Below is a small trained network, with its code and all its weights. Each question gives an input and a target symbol and asks what happens when units are switched off, that is, made to give their printed mean instead of their output.

import numpy as np


def w(rows, s, z=0):
    codes = np.array(rows[::2]) - 128.0
    scale = np.full(codes.shape[1], s)
    scale[-1] = z or s
    return codes * scale


def f(y):
    return np.maximum(y, 0)


def softmax(a):
    e = np.exp(a - a.max(-1, keepdims=True))
    return e / e.sum(-1, keepdims=True)


def log_softmax(a):
    a = a - a.max(-1, keepdims=True)
    return a - np.log(np.exp(a).sum(-1, keepdims=True))


def net(x, mask):
    ids = ['αβγδεζηθλμπστφψω'.index(c) for c in x.split()]
    T = len(ids)
    res = E[ids] + P[:T]
    r = res
    for j in range(2):
        rows = slice(2 * j, 2 * j + 2)
        q, k, v = (r @ M[0][rows].T for M in (Q, K, V))
        z = softmax(np.where(np.tri(T) > 0, q @ k.T / 2**0.5, -1e9)) @ v
        o = O[0][rows]
        res = res + np.where(mask[j], z, o[:, -1]) @ o[:, :-1]
    y = f(res @ A[0][:, :-1].T + A[0][:, -1])
    res = res + np.where(mask[2:6], y, B[0][:, -1]) @ B[0][:, :-1]
    return log_softmax(res[-1] @ U[:, :-1].T + U[:, -1])


Q, K, V, O, A, B = {}, {}, {}, {}, {}, {}
E = w([
[18,104,31,169],'α',
[171,113,100,167],'β',
[136,222,114,67],'γ',
[130,209,121,80],'δ',
[55,180,56,41],'ε',
[163,53,68,120],'ζ',
[213,111,112,91],'η',
[205,94,106,106],'θ',
[97,113,138,81],'λ',
[20,82,100,62],'μ',
[125,1,27,80],'π',
[169,46,70,107],'σ',
[4,138,166,36],'τ',
[94,18,179,103],'φ',
[165,184,193,16],'ψ',
[146,86,244,80],'ω',
],0.017)
P = w([
[67,147,98,196],'0',
[63,138,108,171],'1',
[78,126,121,152],'2',
[92,115,123,119],'3',
[101,95,133,97],'4',
[118,80,137,61],'5',
[118,72,123,40],'6',
[126,60,122,9],'7',
],0.013)
Q[0] = w([
[251,159,97,255],'H0',
[43,228,172,57],'H0',
[85,108,194,126],'H1',
[208,94,138,196],'H1',
],0.01)
K[0] = w([
[103,152,94,188],'H0',
[112,94,171,127],'H0',
[134,157,179,142],'H1',
[96,202,96,252],'H1',
],0.018)
V[0] = w([
[138,209,156,52],'H0',
[173,196,114,142],'H0',
[151,216,183,137],'H1',
[101,149,9,54],'H1',
],0.015)
O[0] = w([
[153,248,155,109,174],'H0',
[167,160,66,119,57],'H0',
[100,142,82,38,60],'H1',
[141,169,100,228,249],'H1',
],0.012,0.013)
A[0] = w([
[249,93,127,173,212],'N0',
[143,83,186,134,179],'N1',
[207,156,55,135,247],'N2',
[120,77,1,235,70],'N3',
],0.0089,0.0014)
B[0] = w([
[112,122,172,10,179],'N0',
[106,125,58,135,167],'N1',
[151,39,51,82,175],'N2',
[184,166,148,82,252],'N3',
],0.011,0.019)
U = w([
[241,45,134,95,160],'α',
[191,59,155,87,116],'β',
[136,88,84,97,128],'γ',
[123,109,108,104,100],'δ',
[174,164,119,180,129],'ε',
[151,133,171,148,105],'ζ',
[129,135,140,126,126],'η',
[128,126,150,136,158],'θ',
[101,127,157,170,255],'λ',
[143,111,190,237,213],'μ',
[172,126,254,163,41],'π',
[145,124,194,171,180],'σ',
[32,212,208,179,102],'τ',
[107,35,146,180,208],'φ',
[72,223,172,76,21],'ψ',
[51,117,230,45,107],'ω',
],0.0082,0.0072)

Each question gives the input, a string of symbols that net reads in full, and the target symbol t.
The units are the heads (2 rows each of Q, K, V and O) and the neurons (one row each of A and B). Each row of codes is followed by its name. A weight is (code - 128) times the scale printed after its matrix; where a second scale follows, it is the last column's (O, A, B and U).
mask holds one flag per unit, heads first, then neurons. A switched-off unit (its flag False) gives its mean, the last column of its rows in O or B, instead of its output. The means were averaged over made-up inputs and are rounded, as every weight is.
A unit's drop is (log p(t) with every unit on - log p(t) with that unit switched off) / (log p(t) with every unit on - log p(t) with every unit switched off).
The circuit of an input: a set's keep is (log p(t) with only the set's units on - log p(t) with every unit switched off) / (log p(t) with every unit on - log p(t) with every unit switched off). Starting from all 6 units, units are removed one at a time, each time the one whose removal leaves the highest keep (on an exact tie, the one counted first), for as long as the keep stays at least 0.8.
circuit, biggest first: the units of the circuit, biggest drop first
unit that matters most: the unit with the biggest drop
k most important neurons: the k neurons with the biggest drops, biggest first
which heads matter: for each layer, one digit per head in row order, 1 if its drop is at least 0.15 and else 0, layers parted by /
drop of u: that unit's drop, to one decimal
input ε γ β φ β μ, target φ: unit that matters most : H0
input ε ω τ π β γ, target π: which heads matter : 01
input ε μ ψ α, target ψ: which heads matter : 11
input η φ ω ε ψ ω, target ω: which heads matter : 01
input θ ε ε π β φ τ, target φ: which heads matter : 10
input ψ γ σ φ τ, target φ: circuit, biggest first : [H0; N3]
input β θ φ, target φ: circuit, biggest first : [H0; H1; N3]
input ε ω ω ψ, target ω: which heads matter : 01
input μ ε β, target α: 3 most important neurons : [N3; N0; N2]
input β ε γ, target ε: circuit, biggest first : [H1; H0]
input ω ε α τ, target τ: 3 most important neurons : [N2; N0; N3]
input θ λ γ ε α, target ε: circuit, biggest first : [H1; N3; N0]
input η τ ζ, target α: circuit, biggest first : [H0; N3]
input β ω φ ε φ φ β γ, target φ: unit that matters most : H0
input ε μ β π ε, target π: circuit, biggest first : [H1; N3; N0]
input β η ω α η τ μ δ, target τ: circuit, biggest first : [H0; N2; N3]
input ε σ ψ ε γ π δ, target π: circuit, biggest first : [H1; N0]
input π μ μ γ δ ω ω ψ, target ω: 2 most important neurons : [N3; N1]
input τ γ δ, target τ: 2 most important neurons : [N3; N2]
input ζ η α ψ ζ δ, target ψ: circuit, biggest first : [H0]
input δ ε λ λ ζ ψ ε, target ψ: drop of H0 : 0.7
input ε μ ε β ε ε μ, target μ: drop of H0 : 0.2
input ε μ τ φ ε ω μ, target ω: drop of N2 : 0.0
